Below is a small trained network, with its code and all its weights. Each question gives an input and a class and asks what happens when units are switched off, that is, made to give their printed mean instead of their output.

import numpy as np


def w(rows, s, z=0):
    codes = np.array(rows[::2]) - 128.0
    scale = np.full(codes.shape[1], s)
    scale[-1] = z or s
    return codes * scale


def norm(h):
    return h / np.sqrt((h * h).mean(-1, keepdims=True) + 1e-5)


def f(y):
    return y / 2 * (1 + np.tanh(0.7978845608 * (y + 0.044715 * y**3)))


def log_softmax(a):
    a = a - a.max(-1, keepdims=True)
    return a - np.log(np.exp(a).sum(-1, keepdims=True))


def net(x, mask):
    res = np.array(x, float).reshape(1, 6) / 4 @ E
    u = 0
    for l in range(3):
        y = f(norm(res) @ A[l][:, :-1].T + A[l][:, -1])
        res = res + np.where(mask[u : u + 8], y, B[l][:, -1]) @ B[l][:, :-1]
        u += 8
    return log_softmax(norm(res)[-1] @ U[:, :-1].T + U[:, -1])


A, B = {}, {}
E = w([
[155,83,133,6,161,65,177,219,111,12,220],'x0',
[125,133,147,118,108,145,155,124,111,127,128],'x1',
[162,129,112,127,125,95,144,119,85,164,131],'x2',
[86,178,119,131,39,33,121,65,218,152,210],'x3',
[121,131,135,129,133,131,116,129,135,122,129],'x4',
[175,191,28,2,204,150,175,24,197,72,125],'x5',
],0.0065)
A[0] = w([
[100,175,122,145,81,106,129,72,169,166,70,1],'L0N0',
[96,39,181,180,48,51,141,129,166,138,225,150],'L0N1',
[93,132,106,156,52,151,55,130,108,201,50,138],'L0N2',
[103,164,75,27,166,109,129,146,112,100,109,48],'L0N3',
[194,94,154,159,236,188,156,130,124,120,2,246],'L0N4',
[118,66,193,244,116,157,112,122,141,216,111,175],'L0N5',
[126,27,163,130,193,136,117,156,51,82,71,201],'L0N6',
[164,128,105,181,135,228,127,5,133,169,43,193],'L0N7',
],0.0071,0.0029)
B[0] = w([
[96,178,105,59,37,140,142,96,101,128,71,169],'L0N0',
[93,167,229,240,251,27,148,151,96,116,164,204],'L0N1',
[157,85,170,112,125,109,150,83,212,142,183,211],'L0N2',
[175,152,207,196,121,159,188,74,167,217,151,172],'L0N3',
[174,145,192,222,170,145,116,135,46,105,134,241],'L0N4',
[206,70,97,2,98,213,202,84,198,149,110,235],'L0N5',
[53,81,16,85,100,181,94,174,128,167,162,210],'L0N6',
[124,207,192,246,182,103,92,164,70,62,154,254],'L0N7',
],0.0068,0.0093)
A[1] = w([
[108,250,86,138,93,133,61,73,73,92,83,51],'L1N0',
[138,129,160,87,56,86,132,123,192,90,144,7],'L1N1',
[84,191,124,124,72,81,141,53,185,166,169,207],'L1N2',
[139,154,133,104,193,102,95,183,121,117,155,82],'L1N3',
[142,126,131,74,84,94,133,130,151,124,145,5],'L1N4',
[90,181,28,134,80,95,122,49,149,106,114,57],'L1N5',
[166,136,83,68,182,253,172,88,155,187,137,80],'L1N6',
[1,118,61,82,97,146,121,216,104,191,121,5],'L1N7',
],0.0093,0.0022)
B[1] = w([
[12,139,129,99,146,146,70,223,74,97,148,196],'L1N0',
[145,123,169,112,161,111,202,153,136,126,135,163],'L1N1',
[152,171,107,44,176,176,98,143,106,181,17,254],'L1N2',
[123,124,104,162,133,100,132,95,164,100,160,166],'L1N3',
[117,96,155,150,171,123,127,133,169,123,101,132],'L1N4',
[75,112,143,73,57,124,88,192,102,106,109,172],'L1N5',
[151,119,140,175,97,132,100,117,104,82,168,234],'L1N6',
[64,105,66,113,159,95,159,142,174,251,84,156],'L1N7',
],0.011,0.0083)
A[2] = w([
[250,17,127,137,35,219,134,76,120,61,221,54],'L2N0',
[114,74,37,104,153,91,157,130,188,137,172,51],'L2N1',
[228,70,182,157,157,176,131,138,121,132,116,29],'L2N2',
[98,129,246,255,33,137,82,160,118,176,53,180],'L2N3',
[79,66,144,96,133,42,149,219,84,173,159,63],'L2N4',
[172,128,160,27,175,138,205,67,207,134,70,2],'L2N5',
[195,90,191,24,88,89,134,103,211,189,77,150],'L2N6',
[105,73,60,137,131,221,84,207,73,106,246,156],'L2N7',
],0.0073,0.0024)
B[2] = w([
[150,59,52,178,30,117,91,80,125,103,182,255],'L2N0',
[89,133,101,116,92,181,102,84,95,191,73,145],'L2N1',
[69,129,73,88,115,119,66,107,148,122,95,212],'L2N2',
[171,135,97,111,127,57,181,110,160,77,175,224],'L2N3',
[75,146,141,159,144,182,108,175,91,114,118,178],'L2N4',
[141,143,58,116,145,65,177,62,201,214,8,204],'L2N5',
[196,151,134,114,209,132,165,111,155,129,124,202],'L2N6',
[139,123,144,83,77,65,166,91,191,147,120,253],'L2N7',
],0.011,0.0074)
U = w([
[186,59,43,171,20,124,123,28,160,82,206,202],'0',
[130,213,220,233,236,113,146,149,98,48,213,223],'1',
[222,180,123,51,211,111,215,52,222,198,69,113],'2',
[84,212,161,12,100,208,40,180,75,108,65,34],'3',
[4,59,90,113,108,155,138,175,115,234,137,5],'4',
],0.012,0.0029)

Each question gives the input, the list of numbers given to net, and the class t.
The units are the neurons (one row each of A and B). Each row of codes is followed by its name. A weight is (code - 128) times the scale printed after its matrix; where a second scale follows, it is the last column's (A, B and U).
mask holds one flag per neuron, layer by layer. A switched-off neuron (its flag False) gives its mean, the last column of its row in B, instead of its output. The means were averaged over made-up inputs and are rounded, as every weight is.
A unit's drop is (log p(t) with every unit on - log p(t) with that unit switched off) / (log p(t) with every unit on - log p(t) with every unit switched off).
The circuit of an input: a set's keep is (log p(t) with only the set's units on - log p(t) with every unit switched off) / (log p(t) with every unit on - log p(t) with every unit switched off). Starting from the 12 units with the biggest drops (on a tie, the unit counted first), units are removed one at a time, each time the one whose removal leaves the highest keep (on an exact tie, the one counted first), for as long as the keep stays at least 0.8.
units of the circuit, in order: the units of the circuit, biggest drop first
top k neurons: the k neurons with the biggest drops, biggest first
top k neurons in layer l: the k neurons of layer l with the biggest drops, biggest first
drop when u is switched off: that unit's drop, to one decimal
input [-8,8,-4,-6,4,0], class 0: units of the circuit, in order : [L1N2]
input [-7,4,5,7,6,0], class 2: units of the circuit, in order : [L0N5 L2N6 L0N4]
input [0,-3,0,-6,6,-5], class 0: units of the circuit, in order : [L0N5 L1N2]
input [0,8,-8,5,7,-7], class 2: top 2 neurons in layer 0 : [L0N5 L0N7]
input [0,-1,6,1,-3,8], class 3: top 2 neurons : [L0N5 L0N2]
input [7,3,-2,0,-8,-7], class 4: top 2 neurons : [L0N6 L0N7]
input [-3,3,2,0,-4,0], class 0: top 2 neurons : [L0N5 L0N2]
input [-8,0,0,1,8,6], class 3: top 3 neurons : [L0N0 L1N0 L0N1]
input [0,-3,-5,-1,-3,3], class 1: top 2 neurons in layer 0 : [L0N5 L0N2]
input [-3,0,-6,-6,-8,0], class 0: top 3 neurons in layer 0 : [L0N1 L0N6 L0N5]
input [7,-8,2,-6,0,0], class 4: top 2 neurons : [L0N6 L1N7]
input [-5,-1,-4,1,1,7], class 3: top 2 neurons in layer 0 : [L0N1 L0N0]
input [4,4,-2,6,6,1], class 2: top 2 neurons : [L0N7 L0N4]
input [-2,4,-1,1,-3,-6], class 2: units of the circuit, in order : [L0N5]
input [7,3,-2,6,-2,1], class 2: top 2 neurons in layer 1 : [L1N0 L1N6]
input [-7,1,5,1,-4,6], class 3: top 3 neurons : [L0N0 L1N0 L0N1]
input [7,5,7,-6,-1,-2], class 4: drop when L0N6 is switched off : 1.6
input [6,-1,2,-6,-6,-4], class 4: drop when L0N6 is switched off : 0.2
input [4,-2,6,-7,8,-4], class 4: drop when L0N6 is switched off : 2.5
input [8,-7,-8,2,-8,-5], class 1: units of the circuit, in order : [L0N1]
input [8,1,8,-6,2,-1], class 4: top 3 neurons : [L0N6 L1N7 L0N5]
